Below are the code and all the weights of a small trained network. Each question names an input and a target symbol and asks about switching units off, where a switched-off unit gives its printed mean instead of its output.

import numpy as np


def w(rows, s, z=0):
    codes = np.array(rows[::2]) - 128.0
    scale = np.full(codes.shape[1], s)
    scale[-1] = z or s
    return codes * scale


def f(y):
    return y / 2 * (1 + np.tanh(0.7978845608 * (y + 0.044715 * y**3)))


def softmax(a):
    e = np.exp(a - a.max(-1, keepdims=True))
    return e / e.sum(-1, keepdims=True)


def log_softmax(a):
    a = a - a.max(-1, keepdims=True)
    return a - np.log(np.exp(a).sum(-1, keepdims=True))


def net(x, mask):
    ids = ['ΓΔΘΞΠΣΨαβεζηλμτω'.index(c) for c in x.split()]
    T = len(ids)
    res = E[ids] + P[:T]
    u = 0
    for l in range(3):
        q, k, v = (res @ M[l].T for M in (Q, K, V))
        z = softmax(np.where(np.tri(T) > 0, q @ k.T / 3**0.5, -1e9)) @ v
        res = res + np.where(mask[u], z, O[l][:, -1]) @ O[l][:, :-1]
        u += 1
        y = f(res @ A[l][:, :-1].T + A[l][:, -1])
        res = res + np.where(mask[u : u + 8], y, B[l][:, -1]) @ B[l][:, :-1]
        u += 8
    return log_softmax(res[-1] @ U[:, :-1].T + U[:, -1])


Q, K, V, O, A, B = {}, {}, {}, {}, {}, {}
E = w([
[153,153,108,113,129,109,110,181,106,149,82],'Γ',
[150,144,90,84,156,161,69,141,115,160,106],'Δ',
[115,106,80,95,153,163,68,162,151,165,101],'Θ',
[174,153,147,123,117,108,146,151,56,117,117],'Ξ',
[151,110,128,99,126,139,97,172,90,99,134],'Π',
[71,122,80,92,60,120,138,130,87,158,112],'Σ',
[171,108,118,106,134,172,76,110,140,172,121],'Ψ',
[167,113,119,162,3,99,158,107,119,173,97],'α',
[86,128,119,162,6,158,127,143,87,93,161],'β',
[178,123,188,140,103,155,114,145,163,99,76],'ε',
[153,129,135,112,171,185,138,61,68,125,175],'ζ',
[108,189,164,106,170,186,138,84,128,119,107],'η',
[75,137,175,63,79,62,153,132,179,163,111],'λ',
[71,25,163,106,193,151,121,139,137,145,126],'μ',
[130,206,101,83,58,68,101,129,206,57,176],'τ',
[160,49,189,105,136,149,93,59,155,111,202],'ω',
],0.014)
P = w([
[123,131,115,193,143,76,111,174,124,162,162],'0',
[192,138,120,82,82,207,208,234,152,205,167],'1',
[124,87,122,81,125,97,133,57,142,58,79],'2',
[80,141,198,121,96,49,14,97,104,179,144],'3',
[165,128,192,13,71,248,213,174,179,192,170],'4',
[112,87,128,87,116,120,115,77,129,76,37],'5',
],0.011)
Q[0] = w([
[108,200,211,35,69,115,77,150,137,174,160],'L0H0',
[138,71,192,57,89,187,164,178,92,197,155],'L0H0',
[100,129,184,173,102,67,5,137,73,165,146],'L0H0',
],0.011)
K[0] = w([
[61,187,172,72,21,113,125,54,178,131,132],'L0H0',
[78,43,218,118,92,158,118,61,160,109,106],'L0H0',
[112,112,69,101,7,88,120,138,101,147,115],'L0H0',
],0.011)
V[0] = w([
[94,116,145,223,35,173,146,129,157,62,182],'L0H0',
[103,76,22,124,71,88,171,89,85,199,120],'L0H0',
[254,113,155,193,112,85,138,63,234,185,86],'L0H0',
],0.0065)
O[0] = w([
[163,121,137,205,137,172,109,95,192,105,85,201],'L0H0',
[164,86,68,115,178,101,187,89,133,149,91,57],'L0H0',
[144,136,141,175,97,71,128,106,121,246,125,2],'L0H0',
],0.011,0.0009)
A[0] = w([
[74,167,173,171,186,102,84,153,65,119,155,74],'L0N0',
[51,146,99,206,53,54,164,187,1,87,189,5],'L0N1',
[130,161,131,147,97,161,211,121,131,106,168,91],'L0N2',
[95,149,63,124,158,151,59,136,117,160,223,99],'L0N3',
[105,80,146,132,163,100,85,160,100,75,186,18],'L0N4',
[188,115,174,90,195,138,216,142,203,102,90,154],'L0N5',
[168,116,158,166,169,99,110,48,83,171,153,172],'L0N6',
[145,144,83,74,151,164,121,86,97,172,104,93],'L0N7',
],0.0081,0.0029)
B[0] = w([
[147,191,201,188,191,146,150,145,184,145,181,169],'L0N0',
[255,128,151,81,177,36,172,56,179,213,109,159],'L0N1',
[122,118,106,46,124,154,96,152,120,183,131,203],'L0N2',
[76,145,138,113,202,66,171,245,76,98,176,159],'L0N3',
[173,31,154,136,167,152,148,124,125,154,146,134],'L0N4',
[77,116,41,78,63,113,136,90,97,182,198,253],'L0N5',
[118,117,72,151,101,112,68,96,85,159,186,184],'L0N6',
[179,125,168,173,64,86,199,142,69,124,101,177],'L0N7',
],0.0069,0.0029)
Q[1] = w([
[108,153,255,80,115,99,95,178,65,168,222],'L1H0',
[178,171,117,121,70,129,31,135,102,96,85],'L1H0',
[153,128,140,66,52,252,170,182,132,184,158],'L1H0',
],0.0088)
K[1] = w([
[61,146,193,46,111,70,128,77,173,150,181],'L1H0',
[158,160,158,121,103,115,104,108,101,80,53],'L1H0',
[75,66,215,95,138,167,108,2,97,132,116],'L1H0',
],0.0094)
V[1] = w([
[130,2,134,117,112,97,93,175,173,130,146],'L1H0',
[229,157,119,112,74,89,110,120,125,79,185],'L1H0',
[180,92,140,147,150,185,102,78,29,101,214],'L1H0',
],0.0083)
O[1] = w([
[85,20,153,140,120,85,41,124,69,157,184,254],'L1H0',
[255,121,139,102,167,109,100,137,122,127,168,251],'L1H0',
[162,101,122,209,113,149,181,136,93,50,199,242],'L1H0',
],0.0092,0.00096)
A[1] = w([
[108,148,187,213,172,100,106,209,155,214,147,147],'L1N0',
[66,116,158,192,150,158,239,142,111,13,150,144],'L1N1',
[153,98,82,113,198,165,155,255,164,138,88,192],'L1N2',
[84,147,142,71,182,43,159,195,111,184,76,33],'L1N3',
[130,192,114,113,77,82,124,127,160,121,100,124],'L1N4',
[227,154,160,185,201,52,63,87,173,121,142,57],'L1N5',
[103,89,150,203,135,153,25,116,116,63,117,1],'L1N6',
[66,72,89,148,131,47,57,104,78,152,146,74],'L1N7',
],0.0066,0.0062)
B[1] = w([
[98,151,141,125,54,126,96,161,110,199,172,229],'L1N0',
[177,204,122,176,158,118,62,105,140,178,96,248],'L1N1',
[134,125,168,85,62,77,184,72,97,103,151,218],'L1N2',
[112,202,157,95,151,193,75,92,68,142,109,172],'L1N3',
[126,130,116,150,127,124,107,118,132,50,132,187],'L1N4',
[121,61,131,115,120,183,171,109,254,136,91,198],'L1N5',
[126,218,124,163,135,201,189,148,107,151,104,156],'L1N6',
[102,234,114,177,99,160,170,79,179,94,86,253],'L1N7',
],0.0082,0.0043)
Q[2] = w([
[159,82,114,80,97,157,178,80,33,131,105],'L2H0',
[123,168,175,62,19,253,151,175,135,150,215],'L2H0',
[142,133,154,79,105,197,170,81,152,173,97],'L2H0',
],0.0063)
K[2] = w([
[154,91,186,103,226,187,129,49,97,94,82],'L2H0',
[77,154,193,57,143,186,16,33,177,17,254],'L2H0',
[137,121,139,62,130,159,56,121,112,23,100],'L2H0',
],0.0048)
V[2] = w([
[155,107,203,208,129,246,185,131,44,195,2],'L2H0',
[52,161,163,132,225,184,206,62,102,187,156],'L2H0',
[131,55,146,124,205,152,174,189,31,204,57],'L2H0',
],0.0036)
O[2] = w([
[175,66,230,76,94,254,104,85,130,148,151,131],'L2H0',
[106,104,197,114,192,167,201,82,115,155,136,155],'L2H0',
[203,123,161,131,116,194,175,169,39,133,86,1],'L2H0',
],0.0068,0.0048)
A[2] = w([
[74,104,136,85,109,137,142,220,1,122,151,29],'L2N0',
[187,86,66,110,81,153,139,144,47,79,120,3],'L2N1',
[57,142,104,176,154,183,120,101,183,57,65,64],'L2N2',
[93,66,96,83,174,82,97,77,124,75,81,242],'L2N3',
[138,164,165,212,168,129,112,100,92,190,107,55],'L2N4',
[129,86,118,221,139,92,82,89,113,150,184,154],'L2N5',
[94,160,135,147,152,71,65,102,137,144,36,103],'L2N6',
[51,190,164,144,143,102,134,87,137,75,75,149],'L2N7',
],0.0079,0.0048)
B[2] = w([
[108,128,166,235,234,60,171,84,251,142,40,172],'L2N0',
[172,129,35,115,210,202,45,172,217,98,98,158],'L2N1',
[150,192,141,69,161,123,120,252,90,186,31,196],'L2N2',
[211,197,187,194,78,98,126,59,52,142,152,231],'L2N3',
[171,75,2,54,129,128,225,91,74,171,130,196],'L2N4',
[103,155,152,32,139,56,173,236,107,27,27,200],'L2N5',
[159,98,112,110,189,226,183,156,182,27,183,220],'L2N6',
[194,5,105,182,119,164,85,146,96,134,140,255],'L2N7',
],0.0068,0.007)
U = w([
[156,122,163,150,101,91,89,24,69,103,139,254],'Γ',
[159,162,179,145,162,164,78,154,137,94,1,175],'Δ',
[114,190,161,160,162,82,132,128,138,163,120,101],'Θ',
[156,128,123,80,188,95,167,149,127,117,135,84],'Ξ',
[115,118,131,117,203,117,96,156,204,104,133,129],'Π',
[117,110,64,106,135,119,165,80,169,128,57,69],'Σ',
[181,80,179,157,133,109,154,134,175,191,143,81],'Ψ',
[136,93,97,128,105,118,139,171,97,207,133,108],'α',
[115,47,81,87,118,189,89,107,147,131,168,108],'β',
[134,151,188,168,54,129,66,165,146,208,159,71],'ε',
[167,179,122,253,133,174,140,147,143,169,232,99],'ζ',
[107,206,190,94,89,174,209,132,156,76,130,73],'η',
[111,162,165,37,149,107,76,116,124,195,105,88],'λ',
[54,98,155,206,125,151,131,96,173,138,158,176],'μ',
[59,206,56,127,84,80,84,154,99,147,157,142],'τ',
[123,63,202,99,145,100,127,212,113,106,187,141],'ω',
],0.0063,0.0064)

Each question gives the input, a string of symbols that net reads in full, and the target symbol t.
The units are the heads (3 rows each of Q, K, V and O) and the neurons (one row each of A and B). Each row of codes is followed by its name. A weight is (code - 128) times the scale printed after its matrix; where a second scale follows, it is the last column's (O, A, B and U).
mask holds one flag per unit, layer by layer, with each layer's heads first. A switched-off unit (its flag False) gives its mean, the last column of its rows in O or B, instead of its output. The means were averaged over made-up inputs and are rounded, as every weight is.
A unit's drop is (log p(t) with every unit on - log p(t) with that unit switched off) / (log p(t) with every unit on - log p(t) with every unit switched off).
The circuit of an input: a set's keep is (log p(t) with only the set's units on - log p(t) with every unit switched off) / (log p(t) with every unit on - log p(t) with every unit switched off). Starting from the 12 units with the biggest drops (on a tie, the unit counted first), units are removed one at a time, each time the one whose removal leaves the highest keep (on an exact tie, the one counted first), for as long as the keep stays at least 0.8.
circuit, biggest first: the units of the circuit, biggest drop first
most important unit: the unit with the biggest drop
top k neurons: the k neurons with the biggest drops, biggest first
top k neurons in layer l: the k neurons of layer l with the biggest drops, biggest first
input Σ η ζ Γ β, target ζ: circuit, biggest first	(L1H0 L1N1)
input ω Δ β Δ, target Δ: circuit, biggest first	(L0H0 L2N2)
input η λ η Ψ, target β: most important unit	L1H0
input Ξ Ξ Π Γ Π, target Π: top 2 neurons	(L2N0 L2N1)
input Δ β β τ, target Π: top 3 neurons	(L2N6 L1N5 L1N0)
input ε β Ξ η, target Δ: circuit, biggest first	(L0H0 L2N2)
input Ξ τ Ξ β η τ, target Δ: top 2 neurons	(L2N2 L1N2)
input λ μ Γ μ β, target μ: circuit, biggest first	(L1H0 L2N0)
input μ Γ Γ Ξ, target Ψ: circuit, biggest first	(L0N1 L1N5 L1H0 L0H0)
input Δ β τ Π, target Π: top 3 neurons	(L1N5 L2N6 L0N0)
input Ξ β ω Θ μ, target ω: circuit, biggest first	(L1H0 L2N5)
input β ω τ λ, target β: top 3 neurons in layer 1	(L1N3 L1N0 L1N7)
input τ τ τ μ, target Π: top 2 neurons in layer 2	(L2N6 L2N5)
input Π Γ ζ Σ ε Θ, target Γ: most important unit	L2N3
input η β μ, target Γ: top 2 neurons	(L2N3 L0N2)
input Δ Θ η Γ β Ψ, target Γ: top 2 neurons in layer 1	(L1N0 L1N6)
input Ξ Π η η Σ Γ, target Γ: top 2 neurons in layer 1	(L1N2 L1N6)
input Π η Δ β Δ, target β: top 2 neurons	(L0N5 L2N1)
input Π μ α μ, target Σ: top 3 neurons	(L1N7 L2N4 L2N5)
input α β τ β τ, target τ: circuit, biggest first	(L2H0)
input Δ β τ μ μ μ, target Δ: top 3 neurons	(L2N2 L1N7 L0N4)
input ε λ λ, target Δ: top 4 neurons	(L1N7 L2N2 L2N6 L1N3)
input η ε Θ η Δ, target η: top 2 neurons	(L1N2 L0N0)
input λ η Ξ Σ β τ, target Γ: top 2 neurons in layer 2	(L2N3 L2N5)
input Ξ Ξ η Θ, target μ: top 2 neurons in layer 1	(L1N7 L1N0)
input Σ Σ β Γ Ψ Δ, target Γ: top 3 neurons	(L2N3 L2N2 L2N5)
input η Σ η Γ, target Γ: most important unit	L0H0
input ω τ η, target Γ: top 4 neurons in layer 1	(L1N7 L1N1 L1N6 L1N0)
input Δ ω μ η Γ, target μ: top 2 neurons	(L2N0 L0N3)
input Ξ μ η λ, target β: top 2 neurons in layer 1	(L1N3 L1N7)
